Here is a tiny trained network, its code and every weight. The questions are about switching its units off for an input and a target symbol, where a switched-off unit gives its printed mean instead of its output.

import numpy as np


def w(rows, s, z=0):
    codes = np.array(rows[::2]) - 128.0
    scale = np.full(codes.shape[1], s)
    scale[-1] = z or s
    return codes * scale


def norm(h):
    return h / np.sqrt((h * h).mean(-1, keepdims=True) + 1e-5)


def f(y):
    return np.maximum(y, 0)


def softmax(a):
    e = np.exp(a - a.max(-1, keepdims=True))
    return e / e.sum(-1, keepdims=True)


def log_softmax(a):
    a = a - a.max(-1, keepdims=True)
    return a - np.log(np.exp(a).sum(-1, keepdims=True))


def net(x, mask):
    ids = ['ΓΘΠΦαβεημξψω'.index(c) for c in x.split()]
    T = len(ids)
    res = E[ids] + P[:T]
    u = 0
    for l in range(2):
        r = norm(res)
        for j in range(2):
            rows = slice(2 * j, 2 * j + 2)
            q, k, v = (r @ M[l][rows].T for M in (Q, K, V))
            z = softmax(np.where(np.tri(T) > 0, q @ k.T / 2**0.5, -1e9)) @ v
            o = O[l][rows]
            res = res + np.where(mask[u + j], z, o[:, -1]) @ o[:, :-1]
        u += 2
        y = f(norm(res) @ A[l][:, :-1].T + A[l][:, -1])
        res = res + np.where(mask[u : u + 16], y, B[l][:, -1]) @ B[l][:, :-1]
        u += 16
    return log_softmax(norm(res)[-1] @ U[:, :-1].T + U[:, -1])


Q, K, V, O, A, B = {}, {}, {}, {}, {}, {}
E = w([
[98,24,137,233,95,101],'Γ',
[79,179,144,126,137,210],'Θ',
[145,124,95,141,90,43],'Π',
[97,172,114,79,85,81],'Φ',
[129,124,151,62,95,85],'α',
[77,31,172,73,105,181],'β',
[254,150,140,107,64,111],'ε',
[80,157,171,104,56,118],'η',
[153,158,130,186,31,215],'μ',
[192,119,122,77,122,119],'ξ',
[116,176,43,66,222,105],'ψ',
[212,74,165,160,147,148],'ω',
],0.027)
P = w([
[176,201,249,115,177,47],'0',
[112,97,134,117,114,155],'1',
[113,109,126,118,125,165],'2',
[113,124,115,118,132,173],'3',
[114,124,119,116,143,175],'4',
[115,127,114,106,152,178],'5',
[118,125,113,108,157,182],'6',
[116,122,118,109,153,172],'7',
],0.011)
Q[0] = w([
[130,143,156,141,221,72],'0.h0',
[179,198,167,66,114,69],'0.h0',
[182,205,113,6,88,101],'0.h1',
[153,175,143,120,98,164],'0.h1',
],0.016)
K[0] = w([
[189,125,140,62,44,110],'0.h0',
[159,174,248,118,129,87],'0.h0',
[137,168,202,142,157,96],'0.h1',
[79,133,234,154,134,154],'0.h1',
],0.015)
V[0] = w([
[144,66,179,82,41,216],'0.h0',
[148,212,65,100,144,252],'0.h0',
[145,102,81,68,93,143],'0.h1',
[126,10,171,86,143,131],'0.h1',
],0.0049)
O[0] = w([
[75,142,162,178,44,39,249],'0.h0',
[159,96,126,2,8,183,42],'0.h0',
[187,128,59,157,191,174,137],'0.h1',
[153,148,84,174,179,57,123],'0.h1',
],0.003,0.0015)
A[0] = w([
[216,152,159,136,61,151,72],'0.n0',
[173,66,125,195,101,175,106],'0.n1',
[207,132,242,200,164,143,192],'0.n2',
[21,221,171,122,109,138,95],'0.n3',
[53,125,63,156,250,226,2],'0.n4',
[20,134,165,90,122,135,140],'0.n5',
[115,139,11,118,44,123,94],'0.n6',
[31,72,150,226,73,168,157],'0.n7',
[107,73,138,182,33,255,18],'0.n8',
[106,147,100,122,216,155,99],'0.n9',
[127,38,10,244,94,28,33],'0.n10',
[83,37,98,81,113,95,236],'0.n11',
[130,137,102,77,141,3,113],'0.n12',
[160,77,73,184,43,55,153],'0.n13',
[34,88,118,81,202,91,163],'0.n14',
[139,85,134,34,129,134,83],'0.n15',
],0.0094,0.004)
B[0] = w([
[54,125,98,99,84,111,215],'0.n0',
[112,125,77,153,182,132,201],'0.n1',
[123,56,99,128,165,121,210],'0.n2',
[153,85,168,145,115,119,235],'0.n3',
[116,142,154,144,139,205,163],'0.n4',
[141,93,119,159,96,125,233],'0.n5',
[192,101,103,100,120,133,212],'0.n6',
[89,151,131,157,52,132,238],'0.n7',
[57,160,124,130,181,91,255],'0.n8',
[81,116,146,101,161,158,151],'0.n9',
[245,223,149,174,115,146,181],'0.n10',
[183,145,90,119,96,157,238],'0.n11',
[122,139,91,118,201,121,240],'0.n12',
[144,160,104,107,194,160,204],'0.n13',
[130,115,107,111,154,176,207],'0.n14',
[141,115,98,162,94,97,195],'0.n15',
],0.012,0.0064)
Q[1] = w([
[44,104,23,52,100,152],'1.h0',
[54,141,169,177,153,251],'1.h0',
[191,60,107,27,59,13],'1.h1',
[52,108,166,159,104,158],'1.h1',
],0.014)
K[1] = w([
[119,78,187,4,136,186],'1.h0',
[61,155,67,135,130,202],'1.h0',
[102,135,138,71,124,11],'1.h1',
[136,100,115,150,67,189],'1.h1',
],0.016)
V[1] = w([
[152,151,113,67,1,134],'1.h0',
[69,41,201,91,95,153],'1.h0',
[138,1,65,90,70,190],'1.h1',
[103,161,203,82,42,129],'1.h1',
],0.0087)
O[1] = w([
[168,78,121,169,83,64,254],'1.h0',
[188,73,126,166,148,182,89],'1.h0',
[95,1,139,43,96,144,161],'1.h1',
[138,183,146,70,90,154,65],'1.h1',
],0.014,0.002)
A[1] = w([
[147,138,97,99,79,130,50],'1.n0',
[86,164,117,117,11,97,133],'1.n1',
[86,169,182,144,127,211,13],'1.n2',
[115,188,118,85,173,152,135],'1.n3',
[110,103,178,132,90,94,79],'1.n4',
[83,159,185,141,111,113,39],'1.n5',
[124,120,146,236,90,115,94],'1.n6',
[151,126,86,47,211,122,41],'1.n7',
[94,125,114,175,174,30,119],'1.n8',
[145,94,125,104,59,165,18],'1.n9',
[193,105,92,118,129,102,103],'1.n10',
[155,73,143,46,148,136,235],'1.n11',
[178,119,148,136,70,68,1],'1.n12',
[143,119,254,94,104,157,72],'1.n13',
[87,34,160,102,102,113,45],'1.n14',
[99,71,114,173,162,197,155],'1.n15',
],0.017,0.0047)
B[1] = w([
[194,81,155,207,132,129,179],'1.n0',
[122,98,177,88,207,94,248],'1.n1',
[183,112,199,177,171,118,177],'1.n2',
[158,148,91,80,97,179,203],'1.n3',
[60,144,78,108,136,169,157],'1.n4',
[128,79,49,94,157,146,149],'1.n5',
[28,97,86,160,42,141,187],'1.n6',
[34,119,198,104,36,109,207],'1.n7',
[178,103,100,171,72,192,201],'1.n8',
[96,147,146,117,85,181,207],'1.n9',
[73,127,178,150,149,118,221],'1.n10',
[93,153,106,195,215,145,254],'1.n11',
[129,215,202,42,149,157,172],'1.n12',
[93,206,96,183,24,127,165],'1.n13',
[199,215,66,101,111,114,229],'1.n14',
[251,151,170,117,154,127,240],'1.n15',
],0.011,0.0086)
U = w([
[118,131,61,248,101,151,3],'Γ',
[164,144,219,179,119,197,43],'Θ',
[183,202,94,129,134,102,171],'Π',
[162,93,114,50,107,76,180],'Φ',
[179,95,162,159,74,68,195],'α',
[164,78,76,129,70,206,53],'β',
[107,110,26,121,144,76,102],'ε',
[108,167,152,101,25,138,58],'η',
[64,84,150,157,127,114,252],'μ',
[151,132,205,106,158,85,210],'ξ',
[89,161,105,101,192,198,46],'ψ',
[178,67,112,174,201,116,169],'ω',
],0.016,0.0045)

Each question gives the input, a string of symbols that net reads in full, and the target symbol t.
The units are the heads (2 rows each of Q, K, V and O) and the neurons (one row each of A and B). Each row of codes is followed by its name. A weight is (code - 128) times the scale printed after its matrix; where a second scale follows, it is the last column's (O, A, B and U).
mask holds one flag per unit, layer by layer, with each layer's heads first. A switched-off unit (its flag False) gives its mean, the last column of its rows in O or B, instead of its output. The means were averaged over made-up inputs and are rounded, as every weight is.
A unit's drop is (log p(t) with every unit on - log p(t) with that unit switched off) / (log p(t) with every unit on - log p(t) with every unit switched off).
The circuit of an input: a set's keep is (log p(t) with only the set's units on - log p(t) with every unit switched off) / (log p(t) with every unit on - log p(t) with every unit switched off). Starting from the 12 units with the biggest drops (on a tie, the unit counted first), units are removed one at a time, each time the one whose removal leaves the highest keep (on an exact tie, the one counted first), for as long as the keep stays at least 0.8.
units of the circuit, in order: the units of the circuit, biggest drop first
most important unit: the unit with the biggest drop
top k neurons: the k neurons with the biggest drops, biggest first
top k neurons in layer l: the k neurons of layer l with the biggest drops, biggest first
which heads matter: for each layer, one digit per head in row order, 1 if its drop is at least 0.15 and else 0, layers parted by /
input Θ α η Φ ξ ξ ε, target β: which heads matter	00 / 11
input Γ ω η Θ η β μ Π, target Π: which heads matter	00 / 00
input β Γ η ξ η Φ β Φ, target ω: units of the circuit, in order	[1.h0; 0.n12]
input ψ Φ Γ α Φ Φ α Φ, target α: most important unit	0.n11
input α ξ η Φ ψ ε η Φ, target η: units of the circuit, in order	[1.n7; 0.n7]
input ε ξ α, target ξ: which heads matter	00 / 10
input Γ Π Φ, target ε: top 3 neurons in layer 0	[0.n10; 0.n8; 0.n12]
input μ μ ξ α μ Φ, target Φ: top 2 neurons in layer 1	[1.n14; 1.n12]
input Π ε α, target Γ: which heads matter	00 / 01
input ξ β Φ μ, target β: top 2 neurons	[0.n0; 0.n11]
input ω ε β Π α, target ψ: which heads matter	00 / 11
input Γ η ε, target ε: top 4 neurons in layer 0	[0.n2; 0.n0; 0.n7; 0.n8]
input α ε μ ε, target η: top 4 neurons	[0.n7; 1.n7; 0.n2; 0.n10]
input Φ ξ α, target Π: units of the circuit, in order	[1.h1]
input ψ Φ ξ ε, target α: top 2 neurons	[1.n12; 0.n0]
input Γ Π ψ ξ, target ε: top 4 neurons	[0.n10; 0.n8; 1.n14; 1.n11]
input α Γ μ ξ, target η: which heads matter	10 / 11
input Γ Φ Φ, target ε: top 2 neurons in layer 0	[0.n8; 0.n12]
input μ ξ Θ ξ μ, target Θ: top 3 neurons	[0.n8; 0.n15; 1.n2]
input ω μ η Φ Φ, target ψ: most important unit	1.n11
input ξ Π Φ β ψ Φ μ ξ, target μ: top 4 neurons	[0.n8; 0.n2; 1.n7; 0.n10]
input ω η ξ η β μ, target β: top 2 neurons in layer 1	[1.n14; 1.n15]
input μ Θ Φ β ε Θ Π, target Π: top 3 neurons	[0.n10; 0.n13; 0.n12]
input ψ Φ Φ ε Φ Θ Θ Φ, target α: which heads matter	00 / 01
